[[107,58,133,140],
[113,32,78,39]]
->
[[58,133,140,107],
[32,78,39,113]]

[[69,99,121,136,108,73,153],
[102,96,102,96,106,93,98],
[103,95,102,97,106,93,98],
[103,95,102,96,106,93,98],
[98,100,99,100,101,99,100],
[103,95,102,96,107,93,98],
[100,104,94,107,105,96,96],
[103,95,102,96,107,93,98]]
->
[[99,121,136,108,73,153,69],
[96,102,96,106,93,98,102],
[95,102,97,106,93,98,103],
[95,102,96,106,93,98,103],
[100,99,100,101,99,100,98],
[95,102,96,107,93,98,103],
[104,94,107,105,96,96,100],
[95,102,96,107,93,98,103]]

[[78,151],
[98,101]]
->
[[151,78],
[101,98]]

[[108,104,63,89],
[98,114,73,99],
[91,104,94,104],
[93,104,91,85],
[79,93,106,88],
[95,95,107,118],
[76,114,127,123],
[91,117,134,111],
[85,103,150,101]]
->
[[104,63,89,108],
[114,73,99,98],
[104,94,104,91],
[104,91,85,93],
[93,106,88,79],
[95,107,118,95],
[114,127,123,76],
[117,134,111,91],
[103,150,101,85]]

[[143,84,115,96,133],
[132,109,99,83,127],
[110,124,84,67,123],
[114,52,113,93,120],
[113,123,85,68,123],
[142,81,115,96,133],
[108,47,112,92,117],
[123,109,121,99,129]]
->
[[84,115,96,133,143],
[109,99,83,127,132],
[124,84,67,123,110],
[52,113,93,120,114],
[123,85,68,123,113],
[81,115,96,133,142],
[47,112,92,117,108],
[109,121,99,129,123]]

[[99,103,101,100,100,101],
[99,103,101,100,100,101],
[99,116,101,100,112,160],
[99,103,101,100,100,101],
[99,77,101,97,82,31],
[99,103,101,100,100,112]]
->
[[103,101,100,100,101,99],
[103,101,100,100,101,99],
[116,101,100,112,160,99],
[103,101,100,100,101,99],
[77,101,97,82,31,99],
[103,101,100,100,112,99]]

[[43,103,41,105,136,137],
[104,118,156,74,131,127],
[101,87,45,123,123,110],
[116,93,111,59,127,95],
[106,94,80,118,107,99],
[102,102,101,102,102,98]]
->
[[103,41,105,136,137,43],
[118,156,74,131,127,104],
[87,45,123,123,110,101],
[93,111,59,127,95,116],
[94,80,118,107,99,106],
[102,101,102,102,98,102]]

[[73,74,60,64,95,98,106,111,119,138,67],
[46,39,61,89,86,86,104,113,79,79,107]]
->
[[74,60,64,95,98,106,111,119,138,67,73],
[39,61,89,86,86,104,113,79,79,107,46]]
---
[[155,78,144,90,129],
[72,48,100,124,100],
[94,108,124,84,158],
[96,144,146,136,110],
[106,128,112,98,87],
[112,78,93,131,113],
[119,111,103,125,99],
[99,100,67,111,109],
[97,112,83,107,72],
[85,102,87,122,77],
[101,155,89,84,60],
[108,107,114,81,117]]
->
[[99,100,67,111,109],
[97,112,83,107,72],
[85,102,87,122,77],
[101,155,89,84,60],
[112,78,93,131,113],
[72,48,100,124,100],
[119,111,103,125,99],
[106,128,112,98,87],
[108,107,114,81,117],
[94,108,124,84,158],
[155,78,144,90,129],
[96,144,146,136,110]]

[[104,112,110],
[87,125,83],
[115,110,100],
[42,75,92],
[154,114,106],
[149,103,128],
[85,99,116],
[105,92,109]]
->
[[87,125,83],
[42,75,92],
[115,110,100],
[154,114,106],
[105,92,109],
[104,112,110],
[85,99,116],
[149,103,128]]

[[114,101,112,96,57],
[99,99,100,100,100],
[84,108,115,109,136],
[149,105,108,79,97]]
->
[[99,99,100,100,100],
[149,105,108,79,97],
[114,101,112,96,57],
[84,108,115,109,136]]

[[82,112,84,130,91,90,125,78,125,119,87,104,95,127,82,119],
[95,82,117,99,97,107,89,123,51,100,111,87,97,120,90,92],
[94,112,90,88,102,89,100,76,149,98,82,113,98,92,97,109],
[104,95,110,88,116,111,74,77,148,110,114,111,116,98,104,108],
[94,107,78,101,87,90,126,129,59,102,98,81,78,105,94,94]]
->
[[94,107,78,101,87,90,126,129,59,102,98,81,78,105,94,94],
[82,112,84,130,91,90,125,78,125,119,87,104,95,127,82,119],
[94,112,90,88,102,89,100,76,149,98,82,113,98,92,97,109],
[104,95,110,88,116,111,74,77,148,110,114,111,116,98,104,108],
[95,82,117,99,97,107,89,123,51,100,111,87,97,120,90,92]]

[[46,138,141,82,105,99,99],
[41,151,146,75,102,88,96],
[48,136,144,81,110,89,97],
[46,155,123,92,108,113,96],
[41,162,113,89,110,94,101],
[48,156,108,90,108,93,107],
[45,142,149,75,100,84,98],
[46,151,104,90,110,93,106],
[36,145,126,75,121,70,101]]
->
[[46,151,104,90,110,93,106],
[48,156,108,90,108,93,107],
[41,162,113,89,110,94,101],
[46,155,123,92,108,113,96],
[36,145,126,75,121,70,101],
[46,138,141,82,105,99,99],
[48,136,144,81,110,89,97],
[41,151,146,75,102,88,96],
[45,142,149,75,100,84,98]]

[[94,98,59,137,117,140,98,122,79,157],
[144,74,140,70,43,34,133,107,57,80],
[162,68,81,81,77,108,45,161,106,147],
[129,32,124,104,148,107,110,95,78,72],
[54,129,154,132,160,165,119,92,36,107]]
->
[[94,98,59,137,117,140,98,122,79,157],
[162,68,81,81,77,108,45,161,106,147],
[129,32,124,104,148,107,110,95,78,72],
[144,74,140,70,43,34,133,107,57,80],
[54,129,154,132,160,165,119,92,36,107]]

[[55,120,118,51,39,61,121,132,87,133,133,105,136,113,150],
[60,150,45,120,162,152,89,75,116,104,62,43,157,72,112],
[57,53,112,55,125,96,67,73,139,104,134,94,78,161,75],
[139,161,123,66,47,138,70,61,148,50,84,37,113,130,114],
[116,50,53,129,133,104,83,41,72,40,162,48,90,148,85]]
->
[[60,150,45,120,162,152,89,75,116,104,62,43,157,72,112],
[116,50,53,129,133,104,83,41,72,40,162,48,90,148,85],
[57,53,112,55,125,96,67,73,139,104,134,94,78,161,75],
[55,120,118,51,39,61,121,132,87,133,133,105,136,113,150],
[139,161,123,66,47,138,70,61,148,50,84,37,113,130,114]]

[[92,105,105,106,97],
[86,77,123,95,108],
[125,113,111,89,87],
[101,56,75,110,86],
[72,133,110,99,118],
[74,123,116,107,43],
[104,82,108,114,86]]
->
[[101,56,75,110,86],
[92,105,105,106,97],
[104,82,108,114,86],
[72,133,110,99,118],
[125,113,111,89,87],
[74,123,116,107,43],
[86,77,123,95,108]]
